[[ 80 186  85 181  67 100]
 [117 244 107 236 128 151]
 [141  57 136  95 154 156]]	107

[[-577  715  869 -551]
 [ 985 -525 -793  245]]	869

[[ 586 -238 -174 -230]
 [-435  435  380  506]
 [-788  796  728  818]]	380

[[-488 -719 -328 -377]
 [ 891 -458  817  610]
 [  11 -938 -209 -313]]	817

[[138 117 130  24 126 123]
 [146 129 128  14 122 141]
 [ 89  95 118 198 128  69]]	128

[[4642 5513 3997 3515 9277 4406 1949]
 [5323 5140 4723 4133 7957 4874 1738]]	3997
---
[[ -5  -3   3  20  -9]
 [-22  -1  23  16 -20]
 [  9  55  38  53   1]] 3

[[ -7 -29  35  38  28  -5 -21]
 [-13 -16  49  40 -36  35 -28]
 [-38 -41 -11  42  32  -5 -29]] 28

[[-34 -49  -5 -15   2  13]
 [ -8 -35  36  23 -23 -15]
 [ -7 -31   7  40   9  35]] -15

[[ 29  28  18 -23 -10]
 [ 24  -8  37  34 -20]
 [-15 -46 -33 -36  24]] 18

[[  8  12 -45   7  20]
 [-15   6 -14  11  21]
 [-11  -9  -9   6  17]] -45

[[ 15   2  -4 -17  -6   1]
 [ 10   4  30  -2  11  11]
 [-23  13   1  10  17 -58]] -17
---
[[-193.7, -113.2, -171.2, -225.8], [16.9, 80.5, 71.3, 40.9], [187.0, 203.5, 198.7, 200.7]] ans = -193.7, 200.7
[0.13, 0.14, 0.16, -0.12, -0.11, -0.11] ans = 0.13, -0.11
[17.13, 12.13, 8.99, 1.30, -9.09, -16.44, 14.77] ans = 17.13, 14.77
[124.9, -78.3, 174.5, 198.5, -133.2, -58.8, 14.5] ans = 124.9, 14.5
[3.68, -11.64, 10.52, 16.88] ans = 3.68, 16.88
[-1.253, -1.169, -1.051, 0.929] ans = -1.253, 0.929
---
[-6 42  5 11  9] -> 9
[-44  36  20 -18  -8  -1 -31] -> -31
[ 14 -51  -4  54] -> 54
[  5 -13  48 -17] -> -17
[ 33 -54  -3  35] -> 35
[-12  36   9  53] -> 53
[  1 -45 -15  14 -21 -10  36] -> 36
---
array([171, 498, 548, 615, 780,  87, 704]) gives 548

array([[631, 604, 203, 721, 597, 717],
       [568, 605, 980, 164, 693, 884]]) gives 605

array([ 500,  690, -637,  103,  351,  888]) gives 690

array([[ 11, 130, 193,  15, 109],
       [ 59, 175, 151,  75,  21],
       [194, 194,  38,  34, 173]]) gives 194

array([-556, -413, -328, -438,  934,   26]) gives -413

array([-41,  -4, -31,  43, -12]) gives -41

array([[  3,   0, -39, -37],
       [-10,  -2,  20,   6],
       [ 41,  40, -32, -36]]) gives 6

array([[341, 215, 351, 330, 323, 788, 391],
       [325, 352, 322, 342, 323, 259, 359],
       [349, 215, 335, 330, 319, 391, 375]]) gives 335
---
Input: [[11.658, 2.455, 1.483, 18.494, 20.249, 6.260, -8.113], [9.132, -0.310, 10.136, -11.885, 5.129, 0.545, -7.278]]
Output: 18.494
Input: [[0.737, 0.518, 0.541, -0.731, 0.465, -0.681, 0.797], [1.120, 0.515, 2.408, 0.497, 0.629, -1.604, 1.682], [0.442, -0.129, -0.629, 0.004, -0.271, -0.273, -0.261]]
Output: -0.731
Input: [-12.9, -2.0, 12.3, 14.4, 18.8]
Output: 14.4
Input: [101.206, -132.646, -67.269, 159.899]
Output: 159.899
Input: [[-0.357, -2.119, 0.059, -0.894, -1.274, 0.862, 0.708], [-0.363, 1.835, -1.170, -0.204, 0.129, -1.814, -1.710], [-1.016, -0.694, -0.365, 0.305, 0.625, -1.344, -1.066]]
Output: -0.894
Input: [140.6, 24.0, -104.9, -13.2, 71.6, 7.6, -38.0]
Output: -13.2
Input: [-1.2, -0.3, -1.8, 1.7, -0.6]
Output: 1.7
---
[[  1   7 -22   8  -6  -6  -3  12 -27 -19]
 [-30  -3  23 -21   2  -3 -42 -11 -15 -36]
 [ 18   2 -13  14   0  -3  25   2  10  20]
 [-14   2  15  -5  -3  -4 -16 -15  -3 -17]
 [  3 -10  16 -11   5  19   9   2  27  29]
 [ 19   4 -14  18  -2  -5  27   0   9  19]
 [  3  -2   4  -2  -1  10   6   3  10  13]
 [  1  -5  15  -5   5   4   5  -9  22  17]
 [  1   1  -9   0  -3   5   0  10 -10  -3]] Out: 7

[[  5  13  -4  27  58   2  20]
 [  8  14  12  -5 -16 -28  -6]
 [ -2 -27 -11   0  19  27   8]
 [ 13 -56 -25  -8 -29  42 -12]
 [  4 -17 -35 -34 -14   3   4]] Out: 13

[[ -3  -2  -9  10  -5   3   6   8   7  -6  -3  -1]
 [ -5  -1  -9   5  -3  -1   2   9   7 -11  -5  -2]
 [  0  -1  -9  -4  -7   1   0   5   5   0  -6  -3]
 [ 32 -15  -1 -19   7 -10   7 -17 -15  55 -12 -13]
 [ 16  23 -11  -9 -19  -6  -4  34  35  -1  -8   5]
 [ -5  -5  -9  19  -2  -1  14   4   2  -2  -2  -9]
 [ -5  -3  -8  14  -2   1   9   6   4  -6  -2  -3]
 [ 17  27  33  -4   5 -16   1 -10 -10  22  26  19]
 [  3   2 -10 -14 -12  36 -15  16  19   1 -14   6]
 [ 23   0  18 -35  37   0 -34  -8 -10   3 -12  32]] Out: -2

[[  3   1 -11  -3   1  13   6   0  13  22 -17  -6   3]
 [  0   1  10  20   6  -9   0  -4   6 -22   8 -12 -15]
 [ -4 -15 -18  -9  -1 -15  -4   1  -7  22  -3 -12  29]
 [ -7   4   2  11   1   5   0   4  19  16 -18 -15  21]
 [ -3   2  11   4  -1   1   5   3  -4   3   9  -4 -42]
 [ -8  11  -1   0  -2 -14   0   2  -6  -4  -5  10  13]
 [-13  -4  -5  -2  -2   1   4  -1  -8  -8  14  -2  33]
 [ -7   3  -2  -5   0  -5   5   4   3  21   6  -5  30]] Out: 1

[[ 19  -3  13 -10   9  34  11 -19  59 -25  27]
 [ 15  58  45  17  -8 -16  16   3  18  14  21]
 [ 30  18  12 -32  13  -4  -2 -26  36 -43  19]
 [-11 -43 -42 -35  17  11  -5  44  12 -34  -8]
 [-27  -7   1 -16  17 -35  10  22 -22  25 -54]
 [ 45  18 -25 -12  -8 -28 -13   7 -25 -46 -18]
 [ -9 -36 -35 -35  11  10   7  32  -7 -15 -37]
 [ 30  28  21  25   6  23  27 -38  24   3  -6]
 [-18  39  25   4  11  12  22  30  27  12  46]
 [ 43   0 -34   9  -9 -22 -33  25 -42 -20  -9]
 [ 21   1   5  46   5  44  15 -21  16  24   4]] Out: -3

[[ -5  26  17   3  16  40 -18   7  20]
 [ 28  26  14   8  30  51  -8   9  25]
 [-41 -12  -6 -28 -12   8  23  -3 -15]
 [ 10  -1 -12  16   7  -2  10  25  11]
 [  8  -2 -46  -4  -9 -19  22 -11 -10]
 [ 28  18  -1  36  21   6 -25  16  25]] Out: 26

[[  1  40   2  15  10 -18   0  -6  37 -36 -23 -23  17 -35 -15  19]
 [ -6 -17   5 -30   4  19  16 -25  17 -23 -12  -8  24  12 -22  35]
 [-15 -50  22   5 -43  26 -18  -6 -25  22 -20   9 -20  -9  18   2]
 [  5  27 -29 -52 -34 -19  16  -2  48 -19 -34   6   0   2  15  24]
 [-27 -12   8 -13  10 -15  36 -22  23  -4 -19  36  33  13 -19   5]
 [-31  17 -44   2  38  -6  20  15 -25   4   3   8  34   5 -20  -6]
 [-14  34  17  15  22 -21 -36 -24 -33  33 -13  -6  27 -13  12 -17]] Out: 40

[[-50 -37  -1  36  51  35  -3 -39 -52 -32   6  40]
 [-28 -51 -41  -7  31  51  39   4 -33 -51 -37   0]
 [-36   1  37  51  33  -5 -39 -51 -30   9  42  50]
 [-16 -46 -47 -20  19  47  46  18 -22 -48 -44 -14]
 [ 47  19 -20 -47 -46 -16  24  49  44  12 -27 -50]] Out: -37
---
Input:
[[-21  45 -10  28 -34]
 [  0   0  -5   8   8]]
Output: -10

Input:
[[ 44  50  40 -26 -28 -27 -26]
 [ 22  25  19   0  -2  -1  -1]]
Output: -28

Input:
[[ 20  13 -26 -26  59  43   1]
 [ 12 -37 -31 -30  50 -21   8]]
Output: 59

Input:
[[  1 -15  45   9  18 -16  41]
 [  5 -40   6  26 -11 -26 -11]]
Output: 18

Input:
[[-14 -50 -33 -11 -46 -11]
 [-22 -22 -21 -11 -27 -23]]
Output: -11

Input:
[[13 -3  1 59 17]
 [ 4 -9  4 44  4]]
Output: 1

Input:
[[-36  22  -9   4]
 [-48   8  31  51]]
Output: 22

Input:
[[-11   0   2 -28 -19]
 [ 56   4  30  -2  -6]]
Output: 2

Input:
[[ 33  44  15 -10 -12 -47  11]
 [  0  15  38  10  14   0 -18]]
Output: -12
